Below is a small trained network, with its code and all its weights. Each question gives an input and a class and asks what happens when units are switched off, that is, made to give their printed mean instead of their output.

import numpy as np


def w(rows, s, z=0):
    codes = np.array(rows[::2]) - 128.0
    scale = np.full(codes.shape[1], s)
    scale[-1] = z or s
    return codes * scale


def f(y):
    return np.maximum(y, 0)


def log_softmax(a):
    a = a - a.max(-1, keepdims=True)
    return a - np.log(np.exp(a).sum(-1, keepdims=True))


def net(x, mask):
    res = np.array(x, float).reshape(1, 8) / 4 @ E
    y = f(res @ A[0][:, :-1].T + A[0][:, -1])
    res = res + np.where(mask, y, B[0][:, -1]) @ B[0][:, :-1]
    return log_softmax(res[-1] @ U[:, :-1].T + U[:, -1])


A, B = {}, {}
E = w([
[89,180,74,165],'x0',
[31,102,106,170],'x1',
[188,134,83,160],'x2',
[116,80,111,22],'x3',
[92,150,160,100],'x4',
[152,49,151,179],'x5',
[106,48,189,192],'x6',
[149,158,254,125],'x7',
],0.0077)
A[0] = w([
[144,204,175,158,127],'n0',
[141,181,178,89,154],'n1',
[165,106,99,174,190],'n2',
[206,118,70,92,195],'n3',
[188,38,157,119,208],'n4',
[117,70,85,151,135],'n5',
[147,78,156,252,132],'n6',
[63,211,120,87,161],'n7',
[68,157,118,171,158],'n8',
[20,95,60,98,172],'n9',
[160,63,128,136,255],'n10',
],0.012,0.0072)
B[0] = w([
[137,132,182,181,194],'n0',
[155,94,255,159,203],'n1',
[101,190,118,142,204],'n2',
[168,215,120,54,232],'n3',
[75,129,176,15,244],'n4',
[113,136,136,132,187],'n5',
[25,154,130,169,246],'n6',
[212,50,92,184,233],'n7',
[121,83,96,176,206],'n8',
[119,92,22,79,254],'n9',
[46,178,139,45,245],'n10',
],0.0093,0.0086)
U = w([
[91,100,129,106,253],'0',
[205,69,199,204,188],'1',
[156,4,30,141,144],'2',
[254,194,108,137,68],'3',
[155,183,111,102,57],'4',
[111,95,155,77,107],'5',
[58,139,103,206,35],'6',
],0.0096,0.0048)

Each question gives the input, the list of numbers given to net, and the class t.
The units are the neurons (one row each of A and B). Each row of codes is followed by its name. A weight is (code - 128) times the scale printed after its matrix; where a second scale follows, it is the last column's (A, B and U).
mask holds one flag per neuron, in row order. A switched-off neuron (its flag False) gives its mean, the last column of its row in B, instead of its output. The means were averaged over made-up inputs and are rounded, as every weight is.
A unit's drop is (log p(t) with every unit on - log p(t) with that unit switched off) / (log p(t) with every unit on - log p(t) with every unit switched off).
The circuit of an input: a set's keep is (log p(t) with only the set's units on - log p(t) with every unit switched off) / (log p(t) with every unit on - log p(t) with every unit switched off). Starting from all 11 units, units are removed one at a time, each time the one whose removal leaves the highest keep (on an exact tie, the one counted first), for as long as the keep stays at least 0.8.
circuit, biggest first: the units of the circuit, biggest drop first
most important unit: the unit with the biggest drop
k most important neurons: the k neurons with the biggest drops, biggest first
drop when u is switched off: that unit's drop, to one decimal
input [7,-3,0,4,-2,-7,-5,7], class 1: circuit, biggest first : n1, n7
input [1,-2,8,-3,2,-7,3,1], class 3: circuit, biggest first : n6, n4
input [-2,-2,6,3,1,4,7,-3], class 5: circuit, biggest first : n4
input [-1,-5,-1,-7,-7,2,-3,-3], class 4: circuit, biggest first : n3, n7, n2
input [-4,-4,0,-3,-1,2,4,8], class 5: 3 most important neurons : n4, n10, n7
input [-1,3,-5,-3,5,-3,7,2], class 6: 2 most important neurons : n6, n4
input [4,7,-1,8,7,-2,-5,8], class 2: circuit, biggest first : n7, n9
input [7,-5,-1,8,-5,2,7,-7], class 5: circuit, biggest first : n4, n10
input [5,-5,4,4,0,2,-3,-5], class 3: circuit, biggest first : n3, n6
input [7,7,4,-5,4,-6,-8,5], class 1: 3 most important neurons : n0, n7, n1
input [6,3,-6,-3,5,-6,0,3], class 2: 3 most important neurons : n7, n9, n8
input [3,-3,1,-3,-2,5,6,-5], class 6: 2 most important neurons : n6, n2
input [2,-7,-2,-1,6,2,-3,1], class 1: drop when n10 is switched off : 0.1
input [-1,-1,3,-4,0,0,-8,5], class 1: most important unit : n1
input [-2,-5,7,-2,-7,5,3,8], class 5: drop when n4 is switched off : 0.5
input [7,4,8,-2,7,-8,2,7], class 1: drop when n3 is switched off : 0.0
input [4,7,2,5,8,5,4,2], class 2: drop when n4 is switched off : 0.1
